Below are the code and all the weights of a small trained network. Each question names an input and a target symbol and asks about switching units off, where a switched-off unit gives its printed mean instead of its output.

import numpy as np


def w(rows, s, z=0):
    codes = np.array(rows[::2]) - 128.0
    scale = np.full(codes.shape[1], s)
    scale[-1] = z or s
    return codes * scale


def f(y):
    return y / 2 * (1 + np.tanh(0.7978845608 * (y + 0.044715 * y**3)))


def softmax(a):
    e = np.exp(a - a.max(-1, keepdims=True))
    return e / e.sum(-1, keepdims=True)


def log_softmax(a):
    a = a - a.max(-1, keepdims=True)
    return a - np.log(np.exp(a).sum(-1, keepdims=True))


def net(x, mask):
    ids = ['αβγδζηθλμξπστφψω'.index(c) for c in x.split()]
    T = len(ids)
    res = E[ids] + P[:T]
    u = 0
    for l in range(2):
        q, k, v = (res @ M[l].T for M in (Q, K, V))
        z = softmax(np.where(np.tri(T) > 0, q @ k.T / 3**0.5, -1e9)) @ v
        res = res + np.where(mask[u], z, O[l][:, -1]) @ O[l][:, :-1]
        u += 1
        y = f(res @ A[l][:, :-1].T + A[l][:, -1])
        res = res + np.where(mask[u : u + 8], y, B[l][:, -1]) @ B[l][:, :-1]
        u += 8
    return log_softmax(res[-1] @ U[:, :-1].T + U[:, -1])


Q, K, V, O, A, B = {}, {}, {}, {}, {}, {}
E = w([
[171,123,104],'α',
[93,114,162],'β',
[98,114,110],'γ',
[180,35,34],'δ',
[155,73,115],'ζ',
[64,116,47],'η',
[162,129,45],'θ',
[126,174,36],'λ',
[127,54,81],'μ',
[147,59,130],'ξ',
[93,206,128],'π',
[133,175,33],'σ',
[52,94,126],'τ',
[119,110,164],'φ',
[167,7,133],'ψ',
[118,86,123],'ω',
],0.016)
P = w([
[254,187,145],'0',
[13,141,136],'1',
[42,156,86],'2',
[123,86,221],'3',
[138,61,98],'4',
[29,245,130],'5',
[106,166,143],'6',
[102,116,90],'7',
[26,241,177],'8',
[133,107,43],'9',
[124,129,89],'10',
[107,180,125],'11',
],0.0049)
Q[0] = w([
[155,142,92],'0.h1',
[147,113,64],'0.h1',
[193,53,1],'0.h1',
],0.0076)
K[0] = w([
[128,131,116],'0.h1',
[155,2,133],'0.h1',
[161,193,104],'0.h1',
],0.013)
V[0] = w([
[162,175,150],'0.h1',
[186,105,255],'0.h1',
[105,188,194],'0.h1',
],0.009)
O[0] = w([
[216,94,37,77],'0.h1',
[219,144,48,1],'0.h1',
[71,67,1,30],'0.h1',
],0.0094,0.0044)
A[0] = w([
[94,141,66,92],'0.n1',
[168,90,104,154],'0.n2',
[254,82,138,101],'0.n3',
[166,91,90,142],'0.n4',
[91,109,251,254],'0.n5',
[33,177,194,140],'0.n6',
[105,95,176,148],'0.n7',
[172,87,76,139],'0.n8',
],0.0094,0.0061)
B[0] = w([
[120,1,137,124],'0.n1',
[136,211,89,128],'0.n2',
[150,64,181,135],'0.n3',
[113,203,115,125],'0.n4',
[101,82,53,247],'0.n5',
[212,77,108,203],'0.n6',
[75,178,17,160],'0.n7',
[95,241,109,125],'0.n8',
],0.0071,0.014)
Q[1] = w([
[152,243,197],'1.h1',
[115,87,128],'1.h1',
[108,9,2],'1.h1',
],0.0071)
K[1] = w([
[86,72,134],'1.h1',
[254,140,251],'1.h1',
[195,132,164],'1.h1',
],0.0092)
V[1] = w([
[31,83,112],'1.h1',
[183,164,10],'1.h1',
[104,167,146],'1.h1',
],0.011)
O[1] = w([
[42,207,3,77],'1.h1',
[39,251,221,254],'1.h1',
[68,84,69,53],'1.h1',
],0.0078,0.0034)
A[1] = w([
[98,116,201,46],'1.n1',
[92,126,83,54],'1.n2',
[2,78,206,255],'1.n3',
[124,159,170,224],'1.n4',
[58,6,150,177],'1.n5',
[150,60,128,70],'1.n6',
[164,129,121,90],'1.n7',
[164,161,69,195],'1.n8',
],0.0097,0.0028)
B[1] = w([
[61,101,149,145],'1.n1',
[12,140,106,158],'1.n2',
[104,214,119,253],'1.n3',
[223,3,113,146],'1.n4',
[253,128,148,255],'1.n5',
[83,128,100,155],'1.n6',
[194,99,159,119],'1.n7',
[115,11,206,145],'1.n8',
],0.0074,0.0085)
U = w([
[88,98,231,31],'α',
[188,210,131,128],'β',
[150,124,118,133],'γ',
[208,70,58,93],'δ',
[198,159,163,92],'ζ',
[132,86,81,115],'η',
[180,136,133,121],'θ',
[159,122,116,40],'λ',
[134,62,122,136],'μ',
[155,97,160,248],'ξ',
[136,206,163,209],'π',
[171,143,110,146],'σ',
[124,87,105,200],'τ',
[139,165,200,1],'φ',
[108,11,162,141],'ψ',
[194,163,115,151],'ω',
],0.012,0.0029)

Each question gives the input, a string of symbols that net reads in full, and the target symbol t.
The units are the heads (3 rows each of Q, K, V and O) and the neurons (one row each of A and B). Each row of codes is followed by its name. A weight is (code - 128) times the scale printed after its matrix; where a second scale follows, it is the last column's (O, A, B and U).
mask holds one flag per unit, layer by layer, with each layer's heads first. A switched-off unit (its flag False) gives its mean, the last column of its rows in O or B, instead of its output. The means were averaged over made-up inputs and are rounded, as every weight is.
A unit's drop is (log p(t) with every unit on - log p(t) with that unit switched off) / (log p(t) with every unit on - log p(t) with every unit switched off).
The circuit of an input: a set's keep is (log p(t) with only the set's units on - log p(t) with every unit switched off) / (log p(t) with every unit on - log p(t) with every unit switched off). Starting from the 12 units with the biggest drops (on a tie, the unit counted first), units are removed one at a time, each time the one whose removal leaves the highest keep (on an exact tie, the one counted first), for as long as the keep stays at least 0.8.
circuit, biggest first: the units of the circuit, biggest drop first
top k neurons: the k neurons with the biggest drops, biggest first
top k neurons in layer l: the k neurons of layer l with the biggest drops, biggest first
drop of u: that unit's drop, to one decimal
input δ η σ π δ θ ξ δ ζ σ τ ζ, target δ: top neuron in layer 0	[0.n3]
input δ π β π δ μ δ η β λ ω μ, target δ: top 3 neurons	[0.n3 0.n6 1.n5]
input η τ ζ η, target η: circuit, biggest first	[1.h1 0.h1]
input α σ θ σ ω π ζ, target α: circuit, biggest first	[0.h1 1.h1]
input δ τ ξ, target δ: top 4 neurons	[0.n3 0.n6 1.n5 0.n5]
input π η τ β τ, target π: circuit, biggest first	[1.h1 0.h1]
input α η δ θ σ π π φ ξ β, target α: top 3 neurons in layer 0	[0.n2 0.n5 0.n8]
input π ξ ζ β, target π: circuit, biggest first	[0.h1 1.h1]
input δ η ψ δ ζ ζ η π β, target δ: top 3 neurons in layer 0	[0.n6 0.n3 0.n5]
input δ ζ η, target δ: top 3 neurons	[0.n6 0.n3 1.n5]
input α δ ζ, target α: top 4 neurons	[1.n1 0.n2 0.n8 0.n4]
input δ ζ φ δ β δ ψ, target δ: top 4 neurons in layer 0	[0.n3 0.n5 0.n6 0.n7]
input π σ ψ ζ, target π: top 2 neurons	[1.n3 0.n6]
input η φ τ, target η: top 2 neurons in layer 0	[0.n5 0.n7]
input π η γ, target π: top neuron in layer 0	[0.n3]
input α δ θ ξ δ β ξ, target α: circuit, biggest first	[0.h1 1.h1 0.n5]
input δ τ ξ θ τ, target δ: top 2 neurons	[0.n6 0.n3]
input α ζ β η, target α: top 2 neurons	[1.n1 0.n2]
input α π δ β σ π θ θ θ β ξ, target α: top 2 neurons	[1.n1 0.n2]
input δ δ τ τ, target δ: top neuron in layer 1	[1.n5]
input π ξ ζ, target π: top 2 neurons in layer 0	[0.n6 0.n8]
input δ ξ π τ β δ π β, target δ: drop of 0.n4	0.0
input δ ξ ω φ, target δ: drop of 0.h1	0.7
input π φ α τ π λ τ μ ξ, target π: drop of 1.h1	0.8
input η σ β, target η: drop of 0.h1	0.4
